Each row is followed by its class.
[-251   90   28   88  130  -68 -226   18   26   58 -264   -5 -395  185
   -5 -125  199  146   38 -300   46  105   90   18   62  256  -60 -340
   27   30   85   36  357  -27  123 -207  -66  -49  140 -279 -127   94
  213]
R
[-290 -172  153  -32  -50 -165  135   -3  143  149  -56    7   34   61
  -67   59   98 -299  146  169  108   74   15  -82   -5 -168  -26   83
  240   36   19   55   33   30 -158  236   86 -116  164  156 -155 -122
   26]
R
[-184  -53    8    5  -37 -180  228   23    0  134   36   83  -59  114
  -32  -44   39 -170  233  189   94   16  -19   -8  -44 -127 -104   87
  239  -20   40  107  -81   12   34  282   37  -53   70  257  -79 -194
  -15]
P
[ 124 -143 -119 -434 -130  313 -255  -48  196 -416  168 -341   -5 -431
  218 -416  -77  250  269 -311  119  289  381 -576  588  -94 -210  162
 -258  142  -96   -6  -70  282  332  -78 -157  157  -24  149  274  155
 -156]
J
[ -68 -243  298 -582 -286  104  -25 -159   42 -126  219  432 -275 -115
  -70  -86  -62  -85 -555  272  137 -435  105   36  -44   66 -298 -285
  172  -45   30   43 -134   69 -171  104  555 -166  218   52  -33   70
  169]
M
[-525  116    2    2  245 -294  159   68   83  -49   25   28   79   94
  -13 -304   -2 -243  232   30  128   71  -22   39   75   99   84 -150
  140 -134   92   73   62   85  -14  285   36  171   -2  111  -31 -320
   77]
M
[-360 -291    5  315  128 -231 -144 -140  104  100   89  -25 -227  -99
  188  163  231 -185  370   63  130  142 -125  105 -119 -128 -312  -43
  140 -188 -235  -58  477  255   92   81 -185  -77   47  -30 -160  296
  197]
P
[-321 -124   98 -239 -345  -69    1 -173  -73  156   31  171  112  105
  178  158   60  -79 -118  121  339   -8   63  -14   98 -181 -223   54
  172 -113   61  207  -50   57 -158  214  163 -221  189  270 -320  -55
 -141]
R
[-259 -124  154   15 -133 -143  108   47  130  277 -109  -23   83  127
   50   -3   44 -161  263   90   -3   59   -9 -115  -16  -60   74  152
  194  238   64   26   80   92  -25  192 -145   11  144   90 -119 -233
   -9]
T
[ -68 -108    7  -35  103  -89  101  102   -2 -116   27  117  -71  212
 -190   27   93 -155  193  191 -119    6  -19   52  -50  -56   14  107
  124  -38  -51   50   10  101  -60  266  -51  -48   75  126  -23  -46
   18]
P
[ -24 -180  176    0  -65   57   60   60  126   39  -83  -92  258  161
 -154   48  103 -231  114   72  -12   35  140 -104  -56  -16  192   13
  106   57  -27  -12   63  151 -239  201  -49  -52  218   21  -93  -37
   52]
W
[-208  102 -134   36  117  -76  129   77   71  -90   38   -5  -29   71
  -25 -118   26 -120  153   47   42   75  145   19   57 -104   11  104
  114 -186  -40  112   71  123 -164  299   33   40   59  226   61   68
   67]
G
[-120 -357  164  110 -159  -16  -14  107  159  148 -168  -57  238  186
  -91  156  -13 -169   41  176    2  -40 -215 -103  -26  -67   12   27
  204  237   -1  -25   32    7 -164  137 -143   28   15   17 -153    6
 -134]
T
[ 275 -132  -99 -426  -87  123 -115 -181   32 -101  161  -82  -50  -77
   82   98 -103  -83 -160   37  222   44  195 -126  240 -274  -86   24
 -182 -334  177  112 -278    9  -52   77  100   -9  -49  144  -50  106
 -137]
V
[ 228  -52  151 -327  -92   62  -37 -215  -48   37  -37   19 -227 -207
  575 -126   48    2  135 -101  273  313  115 -409  234 -298 -232  173
  -78  134  270  143 -230    8  173 -187 -245  -54  -57  288  143  -33
   26]
M
[-248  -67  102   47    3  -32  -33   51   25   90  -86  -31  -10   88
  -27  -87   63  -56  106  165   94   14  -59  -55  -14   15  -78  -40
  139 -100  -53   61  -33    0 -116   86  -44  -62   68  150  -70  -71
  -21]
P
[-175  264  -20  163  250  -87  -28  -27  -45   13  229   62 -135    5
   84  -43  131    9  312  144  -60   59  170  252  -39  118  -94  104
   61 -357  -13  234  168  324  395  166  -67  -64   91   25   62  -97
  148]
P
[-190 -137  186 -408 -396  108 -114   61  136   94 -249 -104  165  -53
  170   35 -133  225 -184   83  174  206    4 -167  347  -68  117  214
   31  474   89   41  -32   -8  203 -348  -59  277   31 -199 -147   60
 -239]
V
[-778  -38  222 -761   39 -349  189  129  213 -110 -237   62  423  -53
 -214 -532 -177 -258  196   28  204  -44  -15 -120  186  485  325   34
   58  -31  131   74   17  115  117   76  233  414  182 -127  112 -655
 -114]
L
[  21  336 -292 -121   89  -64   59   26  -19  118  107  135 -605  194
  -57 -144   33  -84   -8   74  105  111  375   36  -75 -214 -181 -344
  -93 -392   65   39  209  -69  -86  177  170 -141  120  123 -117  105
  286]
G
[ 134  177 -236  670   21  207   31   -1   41   62   83 -484 -307    0
  207  340  153  201  133  120  129  207  203 -106  118 -129 -164   89
  -74  -44 -312  131  398  -22  151  -27  -16 -242  -13  165  142  371
  -68]
A
[-222   96   72 -527 -193   -6   -7   43  -15   46   -7  164 -136  148
  449 -170  -65  129 -120   -7  226   90 -245  -80  188   58  -40  151
  191  225   78  210 -104  -29  301 -158  111  -74  134   89   51 -171
 -173]
L
[ -39 -392  166   33  124  -76   29    3  172  108 -109 -120  261 -166
 -210  109   33 -190  179  129   74   53   90 -391   98  -16   76   -1
  110   93   14  -79   19  103 -161   65  -57   50  145  137  -47   64
   63]
L
[-244 -202  108  -40 -228 -169  182  -25   55   21 -101  156  -73  130
    6  -32   60 -212  102  134  109   18  108 -150  -57  -50  -81   27
  332   10  -85   39  100   53 -272  324    0 -136   68  374  -75   36
  -37]
A
[  22   50  -14  -22   39   12   93  -35   37   13  151  -88 -117   74
   68 -155   83   28  226  135  140  143   61   84   84  -87  -66  -22
  173 -212  -77  217  167  157   31  198  137 -171  244  136    6    9
   73]
R
[-443 -206   10  286  369 -559  323  -39   79  309 -142  -36 -523 -229
   62    1   91 -190  899  229 -136  386  122   73   80  -14  -60   45
  324   71  -54   18  831  322  111   22 -315   72  -32   66 -179   56
  378]
T
[ 135 -230   32   30   40  -96  114   30   49   88   30  100  -66  -58
 -127  -23  -25 -272  172  176    0   92  -34 -182   51 -269 -132  149
  248   25  -17  100  -99   26 -148  244  -36  -38    2  314  -26 -110
 -112]
R
[   8  341   14 -297  106  119   93  -23  -24  -96  -78  113  -99 -304
 -270 -214 -106 -129 -197  172  159  156  -19 -186   10  -97 -118 -231
   85 -386   -6  144   21 -142 -296  -21  285  143  158   46  113  208
  105]
W
[-170  207  -59 -451  -28  171 -149 -308   66  305  218  -24 -180  172
  279 -116   21   55   -9  493  368   40   34 -178 -286   48  356 -193
   63 -283  118  202  -12  -70   35 -239  265 -246  436 -125   68 -153
   37]
M
[-176 -122   48 -196  -13  -82  108   12  126  -67  108   46  158  144
    7 -145    3  -44  -11   91   69  -73   -8   88   25   41  112  -74
  166  -58   81   42   34   93 -129  242  180 -120  124  124   -4 -126
   43]
A
[-428 -139  -86    4   -8 -200   44  113   62 -113  118  115  146  247
   -5  -24    2 -139  152  187  137   67 -150   31   83  -56  -72  119
  259 -165  -75  160  -46   66 -114  356   12  -23  -81  280  -49  -62
 -161]
M
[-210  -84   52  -50   -7  -87  124  -70  147   50   98 -128  -22   17
  206 -138   43  -14  288  122  210  163   18 -194  185  -71  -47   39
  241   28   21  120  173   98  -19  178   11 -115  120  275    0  -94
    7]
V
[-374  379    4  -72  165 -265  146 -111  -74   43  172   19   82 -478
   99 -199   -7 -204  220   88   53   70  241  174  131   63  -45  104
  -58 -336   73  108  -13  318  -60  210  193  158   57  305  -45 -396
  221]
T
[-321 -130  -34  239   17 -157  222  -64   26  -48   92  -87 -167   65
  -38  -50   75 -155  302  168  118   67   77   48   93 -140 -223  -15
  296 -109  -70  119  202   59  -44  336  -36  -35  -76  275  -99   20
  -36]
J
[-195  362 -291    3  -26 -571  193 -120 -539   30   85  441 -489  -42
 -407   85   36 -313 -165  108 -236   -6   26  243  -43 -315 -194  204
  -50  -48   86   30 -175   -6  317  237  -20  158 -214  295 -339 -278
 -141]
T
[ 113  -33   59  -47   50  147   88   11 -135 -170  -24   14   69 -234
  295 -157   47   86  312 -135  -78  260  305 -136  -84  -51   30   97
   28  135  -59 -111   61  339  -61  -64 -109 -161   52  118  143   35
  188]
G
[-172   33   85 -192 -212 -113  -42 -177    4  -74  164  133 -220   50
  329  -48   52   40  -74  114  224  -36  136  105   38   66 -314  -86
  239  -32   99  121   -4   49 -161  106  119  -75 -109  253  -35  -53
   27]
R
[  99   87  191  -51   86  -49  129 -149  145  321  -39  133  -53   36
  307  104   80 -313  352  301  -15  198  173  -70 -367  -56  237  162
  311   94  308   84   -5  142  -14   83 -191   -2  186  204   30 -196
  269]
L
[-135  -58  117 -186 -144 -151  177   -7   92  139   11   65  -54  130
  -29  -85  -16  -81  230  213   73    2   20   36   18  -62   -6  172
  242   78  -12  176  -38  145  -37  238  138  -91  167  245  -91 -176
    9]
P
[  -6   62 -148 -302  448  -15 -354   14  -40  -98  246  -23 -355  186
   58  -91   29 -100  -61  127  -80   73   65  323 -124  158  236 -134
 -151 -357   75  158   36  200   99   40  217   38  176 -248  174 -190
  171]
V
[-183  -86   57   69   19 -117  150   66  127   25  -51    3   72  112
  -64  -50  -16 -135   98   91   46   46   28  -37   80    5  150   33
  232    7  -60   48  124   44 -112  213  -36   56   25  143  -72    5
  -38]
V
[-264 -202  -28   -4  -35 -182  107  -32  149   90   98  -64 -119  -74
    5 -199   43 -101  338  142   96  107  -36 -148  109  -78 -118   98
  316    4 -102  140  123  132  -40  149  -61  -61   57  318   21 -158
 -114]
R
[-219 -135   73   32  -55 -262  271  -73  182   69    7   95   31  100
 -105  -12   34 -148  218  259  178  -38  -62 -108  -88   88  -37 -128
  413    0   -3   61  242   29 -152  205  114  -97  124  244  -59  -14
   49]
P
[-505  124 -257 -264  152   92  -45  131  158 -263  102 -454 -251 -133
  297 -523   57  171  505  177  207  595 -113    6  471 -175   51  219
  226  -23 -255  341  141  266  182 -125   64   73  238   81  151 -167
 -281]
J
[-120  161    3  -59  205   97 -216 -177 -204 -130  177   24 -391 -216
  208  -24   98   82    4  298   67  136   34 -145  -73  -68 -256 -243
   -8 -231 -112  104   17  191 -188  -63  190 -261  193  109   86  123
  156]
G
[ -61 -160   51  -66  -73  -75  -11  104  -14  110   -4  196   75  237
  -38   41   71 -194  -96  124   95  -47  -37  -93  -72 -177  -56  -22
   90  -52   45   -1 -233  -43 -147  169   73 -198  114  100 -134  -39
    1]
P
[ -80  -81   49   34  -10  -57  115   99  114   44  -75   15   68  167
   13   -3   36 -162  241  107  -26  153  124  -42  -60 -161   43  153
  184   71  -11   88   23  115  -93  294  -43 -110   95  155    3   25
   46]
J
[-171  155 -160 -264 -397  121   94   11 -371 -194    4  195  258   78
   38  -72 -127  169 -281  -10  -41  -65   19 -146   49  -25  101  244
 -230  149   32   88 -170 -106   99  138  141  -56  -54  -21  120 -203
 -324]
R
[ 104 -209   42 -414 -212  190 -149  -92 -310  -32   41  100 -397  -66
  375  -14  -76  571 -225   72  102  -70  -57 -471  180    1 -133  -10
 -227  482    3 -200 -116 -166 -106 -252   90 -169  -69   88  132   14
  -23]
L
[-244   28   87 -256  -29 -125 -106 -126   76 -112   98  196   50   21
  144    8   49 -212  -74  103  137  -28  151   37  175   96   -6  -30
   15 -172  105  113   45  148 -242  138   62   22   28  169 -169 -119
   45]
W
[ -54 -189  -46  129  143   43  -47  152   27 -117   48  -17    8  178
  174 -108   52  -13  185   23   12   70   23  -18   36    0  -34  -51
   15  -86 -154   19  155  169   11  165 -112 -173    7   44   82   31
  -25]
L
[-106 -194   64   22  -24   49  -96   99   23  -33  -48  -78   -1   83
  -25   98  121 -120  114  -27  -88  166  -48 -126  124 -170   27  327
  127  117 -120   18  -24   81 -111  136 -155  -68   88  149  -60   22
 -112]
J
[ 178  176 -176  -99  107  412   86   41  -18 -226  211  137 -123  333
  228 -192  199   11  103   -3  -34   61  145   35 -226  147  315   96
  143  -43  -88  229  613  145   86  128   75 -240  352 -264  460  131
  188]
T
[-130 -335  192 -385 -187   78 -209  207  -35 -151 -122   49  329  153
 -277  216   31  -55 -352  -52   75  -73 -183   -7  227  -32 -125  -56
  -25  -87  -19  -53 -385  -61 -382   44  113   10   93   13 -324   -5
 -191]
G
[ -92  -69   -1  213   14 -200  205  -68   12  112   63  105  -91  147
   28   45   81 -148  218  214   17  -30    4   52 -188  -67  -96   33
  322   27  -28  138  104   73  -46  271  -28 -178   16  230    0  -30
   21]
M
[-121   53 -148  196  336 -160 -158   40   15   45  -55 -271  131  191
 -328  334  148   16  -10 -165   86 -147  158  226  -27  280  231 -206
 -386 -320   30 -113  -48  -39   36 -132   77  123  -50 -357 -143   66
  158]
L
[-117  163  125 -118 -182   96  -17 -221  296  366   88 -242   10 -193
  404  -87  -47  127  175   95  204  155  179 -222  189  -55    5  191
  160   80  184  169  209   -9  173  -84   -1  -19  228   60   10  -83
   34]
G
[-191 -241  -43  -16 -120 -229   88   38  106  163  -44  -89   11  119
 -102  -84   31 -252  221   51   63   92   14  -11   66 -219   -4   52
  163   54  101   -8 -146   45  -56  178 -165   89  -57  203 -246 -263
 -144]
R
[  46  115  173 -103   77  -39  -33 -127 -174  -27   72   -4  116 -517
  -20  -11   27  -70 -145  215  134   18  164 -153  169  -34 -138 -197
 -247 -164   41  -82 -274  133 -197  -72  117  163   52  245  -93  -77
  190]
T
[ -31 -168   75  -75 -193 -191  196 -118  170   79  111  -87   16  -59
   65 -139  -27  -79  194  205  138   42  -73 -170   94 -131 -102   59
  338  102   45   55   25   92  -64  281   30  -23   49  300  -10 -164
 -124]
L
[ -37 -130   96  178  -45 -105   27   18  -47  128   47   10  -49  -22
   -4  -48  -41  -28   46  124  -53   30  -77    8  -84 -114 -195  -56
  168   35  -12    9   24  121  -23  174  -51  -54    1  193  -36 -106
   -6]
V
[ -14  -86  133 -120  -15    0   19 -204 -129  -43  278  189 -542  -50
  563  -54  154   -4  240  307   21   99    3  174  -89  -56 -271   22
  216  -52  -48  146  333  327    9  119   -8 -211  158  120   86  -58
  212]
L
[-499  402  190 -145 -146 -410   98  -99  120  442 -516 -289  -93 -181
   89 -218  110   91  224  -43  293  226 -185  121  397  208   68   23
  179  302   87  264  238   16  101 -395   14  243  168  -20 -387 -220
   25]
A
[-175  -11   42   72  -12   -3 -166  -52  -85   23  169  204 -247  -17
   89  -12   83 -138 -177  -17   61    2   89   38  115 -130 -340 -191
  158 -164   59   97 -108  -47  -54   29   38  -92  -16   27 -202   22
    5]
T
[-130 -101  -24   64  193 -120   48   72  -27   39   74   19  -85  -77
 -137   34   94 -224  253   95  -62  210  -18   17   51 -213  -69  150
  107 -136  -65   86  -39  108   39  175  -95  -53   15  208 -109 -198
  -46]
M
[-258 -127   13  -28   29 -235   93   16   88  133  -40   27  -46   70
  -12   -4   31 -194  304   63  -35  142  -82  -85  -59  -37   67   71
  248  -61  100  -10   36   58 -148  220  -92  -43   53  218  -97 -183
   44]
R
[-275  149  -78 -227    5 -111    9 -114  -71  110   86   35   71 -119
  240  -17   19  -52  -32  118  336  115  -96  -80  204 -151 -151  127
   -8 -274  199  278 -279  -89   -7   76  142  -36  115  342  -35 -353
 -178]
W
[-154 -172  135  102  -62 -210  162   14  182  134 -134  -19  -61  129
   27   -4    5  -71  187   62   59   58  -43  -48   61   13   19   12
  348  202   53   32  173   34 -157  138  -35  -10  -14  158 -104   30
   65]
L
[ -77  -63  -37 -312  179  -25  -43  -25  -73 -278  -93 -112 -235 -519
  105 -159   71   78  179 -248   90  303  -17 -382  395 -201 -371  177
 -250   21   -2  -23    4   80   12 -129  -86   34  -47  296  187  -59
   -2]
V
[-230  150    2 -264  401   39 -165  -93   -4 -134  435 -165 -190 -327
  407 -493  136  -35  309 -137  122  179   70  433  177   23 -216 -318
  -82 -675   -5  247   90  578  104  160   54  -36  196   40   55 -358
  233]
A
[-308   47  167   23   86 -138  -39 -102  -21  196  -25    9  178  -64
  -72  177  122  -74  131  181  127  -69   25  -20 -106  200   11 -131
    9 -238   41   59  -41  150 -191   82  153  -86  255   80 -158  -55
  267]
W
[-158 -126  -24   39  132  -63  101   95   90  -85  -44  -59   94  -11
 -271  -13   35 -138  133  108    2   11   72  -84   82  -25   28   36
   70  -67  -38    5   11   35 -171  195   26  103   82  141   -9  -23
   10]
V
[-131   44  237  -41  267   42  184   -9  140   25 -114  -45 -237 -296
  -53 -437   -8 -155  148  156  -59   63  -33  103  -98  158  115 -372
  182   18   84   59  307  -11  118 -131   46  196    0 -445  172 -105
  297]
M
[ 161   85   -9 -326   86   95 -278 -225  137 -217  364 -183 -352 -332
  457 -296   60 -129  204 -201   21  344  188  293  273 -221 -237  189
  116 -325   46  278  -24  475  175   17   45   32  153   58   73   41
  115]
W
[ 149  -98  -18  162   13   68  -72 -185 -202 -128  109  320 -145  166
  389  -20  -17 -129 -153  274 -104 -204  -22  220 -503  232  137 -408
   38   26   21  -97  244   87  -82   58  -74 -213 -268  -61   74   69
  179]
J
[-177   52  -27  -78    1 -102 -159   80   35   57  -16  -19 -239  148
   16  -91   78 -119   84  -28  -23  183   44  -22  126 -227 -115  205
   38  -76   95  107 -280   -2    6   71 -132  -75  -42  234  -96 -303
 -187]
A
[  39  -15   77   50  -37   -8  -64   75 -221  -86  125  280 -187 -320
 -111  -89  102  -60   58 -126 -323  105   70  217   97 -237 -363  209
   95 -176 -228   93   -8  340 -142  215  -54  -77  115  101 -106   77
   99]
J
[ 271  -32   42  -66   95  276  -81  -85  -53 -132   83  -16 -254   46
  261   78  189    3  164  128  -37  159   12 -113   28 -240 -157  135
   77   21  -44   79  192   88  -96   81 -176 -154  192  -25   97  154
  -14]
A
[-421  138  174 -174   41 -179  -52  -98  -99   66 -150   72 -407 -372
 -221 -412  104 -123   58 -441   -8   -3 -124 -218   79  217 -448 -527
  107 -183  123  -43  111  -58 -121 -108 -129  129  -12  -50 -117 -244
  159]
J
[-336  -82  136   49  -89 -359  235  -43  124  212 -176  -84   88    5
 -179  -22   38 -127  215  240  107  -32  -65  -92   -8   80   57   -4
  256  134   17   -5   34   -8 -215   95   28   27   57  269 -150 -239
  -41]
A
[ 180  -83  219   42  104   96   17 -102   -7   26  122  163 -245 -142
  210  204  107 -158   98   98   32  269  134 -179   49 -188  -30  145
  241 -102    6  105  -18   73  -25   87  -87 -157   88  264  -29    5
   51]
V
[-482  204  254 -264  -19   74 -178  -67   73   63 -177  -29  167  -28
  461   43  122   93  220  128  343  186   24  -37  -94  144   -2   34
  -53 -314   17  125   14  324 -138  -62   30   -3  424   53   11   59
  255]
G
[-258 -178   74   24  167 -128   62  175  -27  -74  -86  112  116  185
 -159   55   66 -129  110  176    1  -13   91   43  -14   40   39 -105
   49  -28  -66  -23   33  185 -275  253   29    9   96  157 -130   24
  169]
G
